Each row is followed by its class. Each block has new classes.
[ 19  -3  -1   0  -1  12  12 -13   2 -16 -17  -1   6  -6  24  17 -39  27
   5  -5   6 -16 -33 -12  19 -30  18  -4   9  -5  -5  -8  30  49] : j782
[ 21   0  -1 -11 -10  19  -2 -22   7 -12  15   0 -22   2   5   1  -7   8
   6   3 -13  -4  -5   4  11   5   7  -1   6 -10 -12  15  -2   8] : j177
[ 11 -22  -9  -7  -2  -1  -2  24   8   4   4   1  11  -2 -10  -4 -26  12
 -37   8  30 -18 -16 -26  -3   1  10 -10   4  -6 -13 -10  -3  52] : j465
[-23  36   1  -6 -16 -13  -2  26  -8  -8  -6 -14  36   1   1  -1  53 -19
  17  -7   2   1  16   5  -5  -5 -14   7  -4   2  13 -10   9 -17] : j906
[ -1 -33  -4  -4   5  -8  -6   0 -14  19   1   9 -15  -5  -7  -8 -61  15
 -26  17   6  15  -4   2 -11  20   7  -5   7  -7   3   0  -2  15] : j314
[-27  -9  13  15   2 -23  -4  24  -3  22   9  -2  -8 -10   0 -17 -41  -7
 -16  18  23  28  22  18 -23  22  -8  -3  -7  -1   4  -1 -13 -24] : j314
[ 14 -12  -2   2  -2  13   3   2  12  -3  -5  -6  14  -4   2   4  41 -12
   0 -14  -9 -13   5 -14  -6 -26  -3   3  -4   6   9  -1   6  -6] : J650
[  5 -30   9  22   7 -11  -4   3   1   4  -2  -9 -35  -5  -4  -2 -53   7
 -22   6  -1  12  -4 -12  11  -3   6   3   2   6  -6   3 -10  -3] : j314
[-18   9  10  -5 -16  14   6  18   4   6  19   3   6   3  -9  -3  69 -14
  -7  -6  -3 -18  27  12 -13  20 -11   2  -8  -2  -8  15   1  -7] : J533
[-20  43 -24 -11  -8 -17  -4  17  -5 -12  12   2  33   4  -1  -7  15 -18
  12   3   5  13  27  21  -9  24 -15  -2  -3  -8  16  -7  -2 -14] : j782
[-14  36  -5 -21 -14 -16   3  26 -10  -3   7  -4  37  13  -2  -9  37 -14
  14 -10  -3  -2  29  25  -6  12  -7   2 -11  12   0 -10  -7   2] : j782
[-36  13  -9   0  -1   5   0   7  -3   5   5  -1  19  -5 -16  16  88 -36
  18  -5 -11   3  25   3 -19   7 -17  12 -17  -1  11   3  -7 -52] : J219
[-12  30  -9 -38  -3  35   8 -39   0 -14  -5   2   2   8  12   4  30  13
  40 -11 -33  -1 -10   3  22  -4   0  -8   5   6  -7   5   3  -8] : j177
[ 20   7   0 -14  -1  16   4 -31   0  -9  11 -28 -26   9  20   8   0  16
  24   0 -29  -1 -12   2  21   0   1  -3  13  15  -7   6   6 -12] : j177
[ 15   3  -4 -15  -9  18   5 -14   3 -18   7  -1  -2  24  13   2  10   2
  12   1 -11 -15  -8  -2  11   2  18  -6   5   2 -11   2  16  11] : j177
[-27 -26  20  11   0 -14  -7   8  -3  24   4   2 -16 -13 -22  12 -34 -14
 -14  17   8  28   8  19 -19  23 -13   0  -7  -3 -11   4 -13 -24] : j314
[  3   6   0  -7 -12  -7  -7  32   0   6  13   0  10   2 -13  -7   4   6
 -34  21  25 -16  11   1 -12   6   2 -32   0  -9  -1 -12   2  32] : j465

Each row is followed by its class.
[-13  40   1  13   8   9  41  -8 -37   0   1 -14 -13  32   4  -8  12 -26
  11   0  10  36 -11  -1  -6  -9 -13 -17   1  10 -27 -16  16 -33] : j190
[ -8  10   1   3   8  40   9 -15  -8  -3   0   8   0   1  -2   0  -2 -18
   8  -7   0  16 -46   6  -2  -3 -19   8  -3  27  -8  20  -1  -6] : j190
[ -2 -47   8 -11  -1 -10 -41  12  -4 -16   9  24 -24 -48  -2  -3  -5   7
  -4  10  -3 -15 -67   7   1  28   3   9   0  30   3  -3   4  13] : j200
[ 12 -27  44  -5  -2  17 -30  -3  18  11   2   9 -11 -23  -6  -4   2   5
 -20   0  -1 -42 -19   2  -2   9  -6  -3 -18 -20 -60  13  -2  15] : j200
[-10  48 -29  13  13  32   6 -16 -21   6  25 -10  16   8  -7   4 -16 -20
  41  -4  16  16  23   5   7  17 -38 -10  10  -6 -22  12  -2  -8] : j190
[  1  -6  -8 -24  -1  14 -50   5 -26  -8   6  11   4 -15   7  -9  14  -9
  18   4   1  -8 -72 -16   1  46  -1  14  14  15  27  -8   6   9] : j864
[ -4   5   8  -2   2   0 -17  20 -24   6 -24 -24 -15  -2   5  -8  -3  10
 -15  -3  -4   7 -22   6  -5 -44   0 -10  -8  81  -6   5   8 -26] : j190
